The symbols move the points like this.
*: Z236->Z530, Z121->Z830, Z971->Z754, Z208->Z33, Z873->Z91, Z635->Z225, Z340->Z553, Z280->Z932, Z711->Z244, Z894->Z202, Z406->Z890, Z16->Z60, Z856->Z221, Z15->Z744, Z225->Z971, Z715->Z876, Z173->Z267, Z455->Z112, Z553->Z265, Z221->Z754, Z744->Z80, Z281->Z944, Z91->Z320, Z47->Z635, Z112->Z281, Z641->Z173, Z944->Z280, Z821->Z221, Z175->Z971, Z932->Z121, Z33->Z525, Z888->Z398, Z678->Z890, Z80->Z821, Z342->Z525, Z398->Z340, Z910->Z944, Z610->Z16, Z265->Z715, Z830->Z856, Z754->Z223, Z223->Z641, Z948->Z47, Z202->Z225, Z320->Z873, Z267->Z616, Z890->Z398, Z530->Z406, Z876->Z320, Z60->Z112, Z244->Z281, Z616->Z175, Z525->Z888
+: Z236->Z91, Z121->Z60, Z971->Z223, Z208->Z15, Z873->Z208, Z635->Z971, Z340->Z265, Z280->Z678, Z711->Z281, Z894->Z342, Z406->Z398, Z16->Z112, Z856->Z80, Z15->Z80, Z225->Z754, Z715->Z530, Z173->Z173, Z455->Z678, Z553->Z715, Z221->Z971, Z744->Z821, Z281->Z830, Z91->Z398, Z47->Z221, Z112->Z944, Z641->Z267, Z944->Z932, Z821->Z711, Z175->Z202, Z932->Z948, Z33->Z890, Z888->Z340, Z678->Z244, Z80->Z678, Z342->Z888, Z398->Z553, Z910->Z711, Z610->Z60, Z265->Z236, Z830->Z221, Z754->Z641, Z223->Z173, Z948->Z610, Z202->Z525, Z320->Z91, Z267->Z175, Z890->Z744, Z530->Z320, Z876->Z873, Z60->Z455, Z244->Z112, Z616->Z894, Z525->Z398
@: Z236->Z553, Z121->Z944, Z971->Z47, Z208->Z33, Z873->Z530, Z635->Z16, Z340->Z525, Z280->Z112, Z711->Z80, Z894->Z267, Z406->Z91, Z16->Z948, Z856->Z932, Z15->Z33, Z225->Z60, Z715->Z340, Z173->Z754, Z455->Z856, Z553->Z888, Z221->Z173, Z744->Z406, Z281->Z678, Z91->Z876, Z47->Z610, Z112->Z15, Z641->Z971, Z944->Z281, Z821->Z281, Z175->Z173, Z932->Z910, Z33->Z873, Z888->Z202, Z678->Z910, Z80->Z890, Z342->Z175, Z398->Z342, Z910->Z244, Z610->Z221, Z265->Z15, Z830->Z280, Z754->Z635, Z223->Z225, Z948->Z944, Z202->Z16, Z320->Z236, Z267->Z223, Z890->Z80, Z530->Z265, Z876->Z715, Z60->Z455, Z244->Z821, Z616->Z16, Z525->Z894

The rows follow the links: the fewer symbols apart two points are, the more alike their rows tend to be.

Each row is also shifted at random along 7 hidden directions that mean nothing.

Some points, each with a row of numbers:
Z455 -> 13	21	-11	24	22	-12	0	-13	10	70	39	44	-25	12	-2	11	-40	21	-3	40	31	-29	-3	-1	-12	-8	33	7	4	-11	60	28	15	2	-7	-8	69	-36	8	-15	-38	3	-27	-23	17	4	-31	-58	-51
Z398 -> 65	24	5	29	18	-15	-38	36	17	-21	-17	-27	21	3	-10	36	42	-3	-47	10	4	-18	0	15	8	15	38	-36	-18	-1	-58	-48	-44	13	30	27	13	48	-10	-40	40	56	-6	-24	-53	-37	3	-41	-15
Z221 -> 23	26	9	-7	-22	5	35	-38	15	0	15	-3	8	-23	14	-72	19	22	-43	-19	24	-15	-5	1	-9	-19	-6	-14	-21	-72	40	60	6	12	-12	-27	-27	-10	-15	34	-65	20	28	3	51	-14	22	18	12
Z175 -> -26	-15	-23	-20	40	-35	-12	59	42	-11	-8	-38	1	-18	-21	-5	-4	35	-24	53	48	-23	-3	-17	8	54	-6	60	12	6	-4	4	-20	-23	22	-38	18	-38	-39	-29	-76	55	23	-15	50	43	4	18	-20
Z16 -> -16	-66	-3	0	-27	5	-4	-20	2	-5	-22	-9	-11	-40	-11	-58	-77	34	-4	-16	19	-6	-27	-16	-20	45	-70	-3	-22	13	10	25	11	8	-29	-30	-20	-24	5	30	-63	-19	-24	8	63	-4	-2	-2	1
Z944 -> 41	-46	96	-18	-29	29	-1	36	-8	-23	-46	-51	-50	-41	-54	8	-58	-38	57	-29	-25	-23	-55	-29	-28	27	-49	6	20	-14	-78	-32	-18	17	-23	2	-85	-4	-10	-38	15	-16	41	44	49	34	58	63	41
Z202 -> 45	-28	-42	52	27	-36	-42	50	-8	-31	-18	-51	2	23	-25	52	9	44	-29	24	7	15	-14	-8	13	-23	21	29	-19	-40	12	-5	-66	-23	57	78	38	28	34	7	23	57	-19	-62	-24	-45	-11	-67	-56
Z112 -> 9	-44	-2	22	16	26	-5	15	-42	24	10	16	-52	13	-5	72	-55	27	52	51	-97	29	-53	-23	-34	-50	-2	34	-44	-12	57	0	12	1	-30	35	-31	4	-7	-1	-11	-48	-33	65	4	0	-14	2	-75
Z15 -> -51	-3	-51	7	32	37	-9	-13	12	7	52	19	-7	6	38	39	16	2	22	64	-19	0	-22	9	17	0	11	30	-41	-2	96	43	58	-8	-41	19	-44	35	-10	33	0	10	-39	31	45	-8	-27	18	-96
Z711 -> 24	60	-12	-27	11	21	16	28	4	-25	34	51	-2	-6	25	21	14	37	-5	12	-4	31	33	-7	-58	-16	8	-5	-7	3	82	32	23	-27	-14	-18	-11	-22	-37	62	-7	-59	4	28	-19	14	-36	-3	-38
Z678 -> 29	15	22	-12	-16	22	-12	-38	25	8	3	7	-30	15	5	34	-10	-15	34	-5	4	-1	32	2	-38	7	3	-20	21	-5	40	-5	20	-37	-20	-25	18	-14	22	36	32	-43	16	1	-4	12	9	-28	39
Z406 -> 30	23	13	-25	-27	-3	28	-32	6	25	-36	21	27	23	28	-21	9	-15	-6	-14	-30	19	23	31	-32	-25	-26	-40	-19	25	-61	-32	-6	7	-38	-40	42	32	-30	-23	6	-55	-22	33	-67	-19	-30	11	16
Z280 -> -25	51	3	-21	48	7	6	10	6	47	63	74	-33	5	-3	40	-6	-1	-49	94	23	-19	-3	22	-23	9	56	69	35	-12	100	23	95	11	-7	-32	-24	-22	-25	58	-33	34	27	19	27	39	-34	0	-49
Z890 -> -6	18	-10	-26	-38	26	4	-121	56	34	-31	13	23	48	32	-37	32	-24	-3	-48	38	-6	92	42	-9	6	-41	-68	6	-9	0	12	23	-36	-43	-42	48	31	30	65	36	-30	1	-37	-23	-26	-3	-18	58
Z47 -> -40	47	10	-23	-6	-10	-17	62	-17	18	39	19	35	-38	5	-73	-51	44	-43	11	23	-27	-21	-11	-26	-6	-20	-7	28	-37	-50	26	10	9	-7	-54	11	-77	-54	4	-102	44	-7	28	50	6	-18	43	-70
Z320 -> -43	39	6	-12	8	-48	6	20	7	3	25	20	17	-46	7	-29	-25	-45	-30	0	72	-25	1	21	27	50	21	41	20	52	-10	4	26	-7	0	-56	47	-14	-13	6	2	-8	-9	-18	-13	16	5	-5	62
Z971 -> -96	-25	-29	-4	-15	-1	-27	-30	-16	13	35	4	38	44	33	0	36	14	-19	-13	-82	55	9	2	37	-55	6	-9	41	-12	-51	-56	18	6	47	-6	23	-44	33	-4	13	17	2	12	-55	-22	-12	7	12
Z121 -> 7	-41	45	4	1	19	0	-19	-12	15	-14	-51	-48	18	-24	52	-35	-36	16	18	-78	1	-54	7	-9	-30	1	37	-28	-49	3	-42	6	27	-14	29	-63	27	22	-8	24	10	19	33	10	10	53	35	4
Z340 -> -26	19	-36	16	35	22	-38	-13	22	-29	18	9	-3	-5	-4	25	48	-5	-28	6	17	-22	2	-6	25	41	63	-54	-22	29	22	-30	31	33	46	17	-28	26	18	9	41	54	15	-24	-8	-1	15	-34	9
Z525 -> -39	27	-52	-48	59	33	-6	23	13	14	0	85	33	35	-1	1	34	43	-75	61	37	-12	45	30	1	40	-20	-6	34	65	-3	-29	62	6	9	-23	8	4	-27	32	-26	45	-9	14	-12	12	-84	-8	-75
Z208 -> -20	-9	6	-6	-22	17	23	6	-14	25	-14	-1	21	18	-14	-30	-15	-20	76	-42	22	-35	3	11	12	1	-59	-13	38	7	-58	16	-5	-26	-21	30	15	17	10	-28	22	-11	-19	-5	51	-1	0	32	-23
Z830 -> 50	62	18	-19	20	12	76	-42	-12	67	4	102	-1	40	2	-26	33	1	-54	10	28	-11	34	41	-23	-22	24	18	44	-18	54	30	53	29	-14	-14	-12	1	-12	19	-18	-11	30	-14	-8	19	-58	-16	-6
Z244 -> -25	12	11	-13	-6	24	-40	-11	17	-11	20	6	-11	19	1	46	2	-8	28	-24	-7	26	34	-4	-33	4	-3	-11	47	7	20	-36	34	-53	24	-18	17	-27	40	61	56	-29	22	-20	-35	14	-2	-27	42
Z530 -> 16	48	-15	43	22	-55	11	67	-29	-7	32	-20	-10	-31	8	25	-7	-10	-7	32	-11	2	-53	7	4	-30	81	45	-92	-8	72	63	-43	17	4	43	20	38	-46	-7	3	-7	-39	25	-13	-4	21	-19	-48

From each start, follow one symbol. Which point do you reach?
Answers are names.
start -6	-32	-23	57	-17	-16	-27	15	6	-11	13	-45	-1	-21	8	-9	16	19	12	-8	-10	15	-26	-32	53	-17	37	-21	-4	-44	-21	7	-44	0	37	41	14	-44	36	-47	-9	31	-16	-36	12	-20	13	-24	8
*	Z971
start -31	-21	-23	17	-12	7	-14	51	-44	-33	48	24	26	-9	49	11	-7	54	-26	38	-106	69	-43	-13	26	-44	-14	-6	13	16	-60	-37	15	35	-3	6	-47	-35	-19	-57	-23	6	-34	53	-41	-31	-68	17	-46
@	Z16
start -2	4	-29	-18	29	-44	-15	23	15	26	-20	-15	10	30	-47	-3	-6	29	-27	3	90	-35	45	2	-13	23	-23	10	45	2	-18	-13	-41	-53	42	-19	81	-27	9	14	-25	33	13	-49	17	13	-5	-34	-22
*	Z202
start -12	-18	16	19	5	-8	-34	31	24	33	27	-14	-35	-41	-26	-3	-88	17	21	53	-6	-40	-65	-28	5	26	-4	-2	-20	-13	0	2	11	12	-24	-19	17	-54	-13	-41	-75	17	-28	29	71	25	0	3	-47
*	Z112
start 68	28	3	11	-23	16	20	-60	52	-10	-8	-3	-5	-23	41	-3	24	0	20	-9	18	-1	32	10	-11	10	-2	-52	-14	-18	26	37	0	-27	-48	-24	-9	31	3	1	19	-27	-7	-26	3	-15	1	-17	36
*	Z821
start 19	15	39	-21	-20	21	2	-10	-19	10	-10	6	-20	30	-24	9	-9	-4	30	-54	6	9	41	-14	-62	-30	-26	-10	28	-18	27	9	-7	-44	7	-2	11	-17	4	62	28	-48	33	11	3	15	22	2	19
*	Z944
start 16	2	-1	6	-11	-11	24	6	-37	-32	-16	32	-2	-19	24	-8	12	-23	4	-16	-28	30	-17	9	24	9	33	-11	-38	84	-10	1	-5	60	4	6	-23	40	-10	-30	38	-47	-13	23	-76	15	-5	-13	46
+	Z91
start 42	-51	-1	23	1	-50	-12	27	19	-33	-45	-78	-8	-17	-42	7	-18	9	9	3	44	-8	-8	-14	13	46	-25	38	3	-12	-6	1	-74	-34	24	23	22	4	14	-32	-13	30	4	-58	22	-6	20	-21	18
*	Z175
start 37	-28	21	42	-52	-10	-9	-4	-11	-7	-23	-57	0	-37	-4	-28	-57	18	-16	-49	-12	-2	-40	-2	-5	-32	-27	-6	-36	-54	-23	21	-45	16	-7	33	-17	8	24	7	-16	-3	-26	-11	21	-62	21	-13	5
+	Z60
start -74	-3	12	-32	-21	-31	12	-22	-8	46	-7	-4	29	16	-6	-53	-27	-50	43	-59	69	-39	31	31	2	6	-34	28	28	14	-13	20	11	-35	-2	-4	69	17	13	39	30	-19	-4	-20	30	2	30	9	28
@	Z530
start 18	-18	44	-1	-13	2	10	-37	-15	22	-31	-47	-27	21	-47	17	-24	-36	7	-40	4	-13	-18	3	-43	-40	-5	30	-15	-83	28	5	-9	-3	-1	15	-45	19	28	49	8	16	40	14	42	0	68	21	15
*	Z121
start 27	-18	-32	23	-5	35	18	-88	0	-58	-31	42	-7	1	18	-26	73	-23	-21	-58	17	11	45	6	53	53	39	-72	-40	77	36	-5	24	64	24	19	-69	67	48	20	73	-7	14	-37	-43	-4	6	-52	106
+	Z715
start -18	-18	24	-1	-42	18	-49	-20	64	-17	-2	-58	14	-20	30	32	-3	-33	38	11	-46	5	-25	0	1	39	-29	-60	0	-5	-114	-56	9	-17	-59	-52	-4	0	-5	-54	31	5	-8	25	-19	-14	42	38	52
@	Z406
start 90	3	-2	26	31	10	6	46	6	-52	-47	-18	-6	-27	-31	-17	19	38	-22	-12	42	-32	-2	-20	-6	15	9	-40	-62	0	-5	30	-62	20	19	47	-38	43	-41	-25	-28	44	1	-11	35	-10	1	-12	-46
@	Z202
start -16	20	2	18	3	14	-31	25	-17	4	17	11	1	-16	-8	14	18	-41	33	-33	-21	-31	-18	-20	32	16	32	-66	-9	50	-62	-44	-8	28	32	27	10	-2	6	-44	48	7	-12	15	-19	13	25	-7	20
@	Z15
start 36	-47	-30	23	43	-15	-40	55	20	-84	-24	-67	-13	-12	-12	66	19	23	-50	79	-46	21	-58	-3	11	29	18	59	-71	-16	31	-29	-22	23	7	42	-75	61	-22	-18	0	61	3	5	-7	-7	10	8	-62
*	Z525
start 16	9	13	-8	-11	19	-4	16	21	-49	10	-50	-26	-44	25	23	-12	14	33	18	-55	31	-26	-29	-58	-16	-14	-5	-73	-41	62	37	-18	-22	-43	-22	-54	-5	-62	28	-32	-35	1	66	28	11	35	45	-41
+	Z711
